Below is a small trained network, with its code and all its weights. Each question gives an input and a class and asks what happens when units are switched off, that is, made to give their printed mean instead of their output.

import numpy as np


def w(rows, s, z=0):
    codes = np.array(rows[::2]) - 128.0
    scale = np.full(codes.shape[1], s)
    scale[-1] = z or s
    return codes * scale


def f(y):
    return y / 2 * (1 + np.tanh(0.7978845608 * (y + 0.044715 * y**3)))


def log_softmax(a):
    a = a - a.max(-1, keepdims=True)
    return a - np.log(np.exp(a).sum(-1, keepdims=True))


def net(x, mask):
    res = np.array(x, float).reshape(1, 7) / 4 @ E
    y = f(res @ A[0][:, :-1].T + A[0][:, -1])
    res = res + np.where(mask, y, B[0][:, -1]) @ B[0][:, :-1]
    return log_softmax(res[-1] @ U[:, :-1].T + U[:, -1])


A, B = {}, {}
E = w([
[134,131,122,127,124,137,133,122,129,130,128],'x0',
[132,141,112,134,124,125,124,132,125,131,129],'x1',
[112,80,95,183,181,163,213,160,30,226,48],'x2',
[43,182,198,212,152,97,217,22,85,118,242],'x3',
[140,81,113,169,5,55,159,74,181,161,74],'x4',
[254,126,163,185,127,75,136,150,38,27,126],'x5',
[143,71,5,77,222,10,107,67,108,142,175],'x6',
],0.0065)
A[0] = w([
[153,102,33,69,175,27,109,107,118,125,163,53],'n1',
[159,53,151,111,157,140,95,160,162,128,85,82],'n2',
[137,122,126,136,167,58,131,125,123,133,126,52],'n3',
[11,147,100,90,117,200,121,87,206,220,118,37],'n4',
[130,178,166,105,78,91,47,101,244,37,195,47],'n5',
[102,95,136,159,155,137,202,185,64,210,72,57],'n6',
[82,156,165,201,148,96,144,46,115,135,187,33],'n7',
[128,114,60,109,182,52,105,85,72,147,157,52],'n8',
[152,85,128,189,3,8,192,42,137,146,89,94],'n9',
[127,154,136,105,77,103,94,153,155,96,177,79],'n10',
[111,158,156,73,172,155,137,193,77,107,156,63],'n11',
[215,113,77,69,108,120,42,232,131,148,29,44],'n12',
[115,87,86,227,154,155,208,155,70,179,63,71],'n13',
[136,142,178,144,72,193,125,185,110,127,142,169],'n14',
[233,108,148,198,131,110,140,142,54,25,131,38],'n15',
[109,147,189,132,96,186,117,144,106,92,104,88],'n16',
[115,214,205,172,51,208,151,193,145,115,74,10],'n17',
[126,182,138,98,237,176,102,158,31,84,203,106],'n18',
[141,133,98,106,158,111,158,97,134,113,118,90],'n19',
[99,174,194,189,153,73,213,74,62,141,198,49],'n20',
[219,157,155,158,93,82,133,124,56,95,90,113],'n21',
],0.0079,0.013)
B[0] = w([
[149,59,235,198,164,131,141,86,143,133,112,178],'n1',
[110,177,134,113,79,165,162,122,143,101,144,147],'n2',
[123,96,185,94,116,158,82,113,138,150,153,118],'n3',
[86,104,164,54,130,55,136,213,122,182,184,192],'n4',
[187,163,109,55,159,131,87,87,1,124,89,221],'n5',
[191,165,135,86,130,107,57,82,66,105,118,188],'n6',
[93,119,133,120,60,208,184,120,106,78,150,180],'n7',
[155,34,214,151,159,131,130,86,165,129,117,164],'n8',
[151,177,98,154,122,193,55,182,205,176,85,252],'n9',
[164,144,141,132,118,140,115,108,74,141,119,148],'n10',
[150,128,130,119,79,154,74,142,155,157,120,144],'n11',
[31,149,127,154,52,229,199,84,108,68,198,228],'n12',
[190,184,120,80,149,123,69,83,65,99,129,209],'n13',
[142,83,97,170,163,86,143,95,151,109,112,254],'n14',
[56,96,165,13,124,72,129,192,127,186,206,192],'n15',
[141,95,147,152,144,119,127,100,145,144,137,163],'n16',
[154,25,202,200,195,129,140,62,178,148,134,191],'n17',
[152,174,76,167,88,157,68,174,215,181,52,241],'n18',
[131,111,154,133,121,138,129,124,130,149,119,119],'n19',
[64,124,103,113,62,196,180,111,122,67,147,226],'n20',
[74,106,139,73,156,73,148,189,123,183,156,212],'n21',
],0.0097,0.0071)
U = w([
[56,122,132,148,82,217,196,89,100,65,163,99],'0',
[164,18,204,213,218,109,139,58,156,136,127,104],'1',
[203,175,130,87,166,106,85,76,2,113,111,107],'2',
[64,95,162,64,154,35,142,232,128,187,179,107],'3',
[128,135,103,176,157,97,152,133,138,107,116,251],'4',
[163,167,107,180,112,191,65,192,219,176,76,82],'5',
],0.008,0.022)

Each question gives the input, the list of numbers given to net, and the class t.
The units are the neurons (one row each of A and B). Each row of codes is followed by its name. A weight is (code - 128) times the scale printed after its matrix; where a second scale follows, it is the last column's (A, B and U).
mask holds one flag per neuron, in row order. A switched-off neuron (its flag False) gives its mean, the last column of its row in B, instead of its output. The means were averaged over made-up inputs and are rounded, as every weight is.
A unit's drop is (log p(t) with every unit on - log p(t) with that unit switched off) / (log p(t) with every unit on - log p(t) with every unit switched off).
The circuit of an input: a set's keep is (log p(t) with only the set's units on - log p(t) with every unit switched off) / (log p(t) with every unit on - log p(t) with every unit switched off). Starting from the 12 units with the biggest drops (on a tie, the unit counted first), units are removed one at a time, each time the one whose removal leaves the highest keep (on an exact tie, the one counted first), for as long as the keep stays at least 0.8.
units of the circuit, in order: the units of the circuit, biggest drop first
unit that matters most: the unit with the biggest drop
k most important neurons: the k neurons with the biggest drops, biggest first
drop when u is switched off: that unit's drop, to one decimal
input [5,-4,6,8,1,-6,7], class 0: 2 most important neurons => (n20; n7)
input [-1,-2,-3,2,2,-1,6], class 1: unit that matters most => n1
input [-1,0,6,5,2,-4,0], class 2: units of the circuit, in order => (n13; n6)
input [-5,-5,-5,2,-4,-6,4], class 3: 3 most important neurons => (n4; n13; n14)
input [-6,-2,6,5,-6,-4,-5], class 2: 2 most important neurons => (n6; n13)
input [7,-7,8,3,1,4,8], class 1: 2 most important neurons => (n8; n1)
input [-8,6,-4,7,8,-7,0], class 5: 2 most important neurons => (n9; n12)
input [-2,2,8,6,8,4,8], class 1: 3 most important neurons => (n8; n1; n18)
input [-7,4,-8,7,-4,5,-1], class 2: 2 most important neurons => (n5; n12)
input [2,6,-6,-4,4,-1,4], class 2: 2 most important neurons => (n5; n18)
input [6,-7,8,2,-4,2,3], class 2: 2 most important neurons => (n13; n6)
input [-5,4,0,6,4,2,3], class 0: 3 most important neurons => (n20; n7; n18)
input [3,1,-6,5,-2,7,2], class 3: 2 most important neurons => (n15; n21)
input [3,-4,7,-3,-2,8,4], class 3: 2 most important neurons => (n15; n21)
input [4,6,2,2,-7,-5,-2], class 5: units of the circuit, in order => (n18)
input [-6,-8,8,8,-5,-4,7], class 0: drop when n20 is switched off => 1.8
input [2,5,-5,1,-1,1,5], class 1: drop when n8 is switched off => 0.2
input [4,6,-1,7,2,4,-1], class 0: drop when n20 is switched off => 0.4
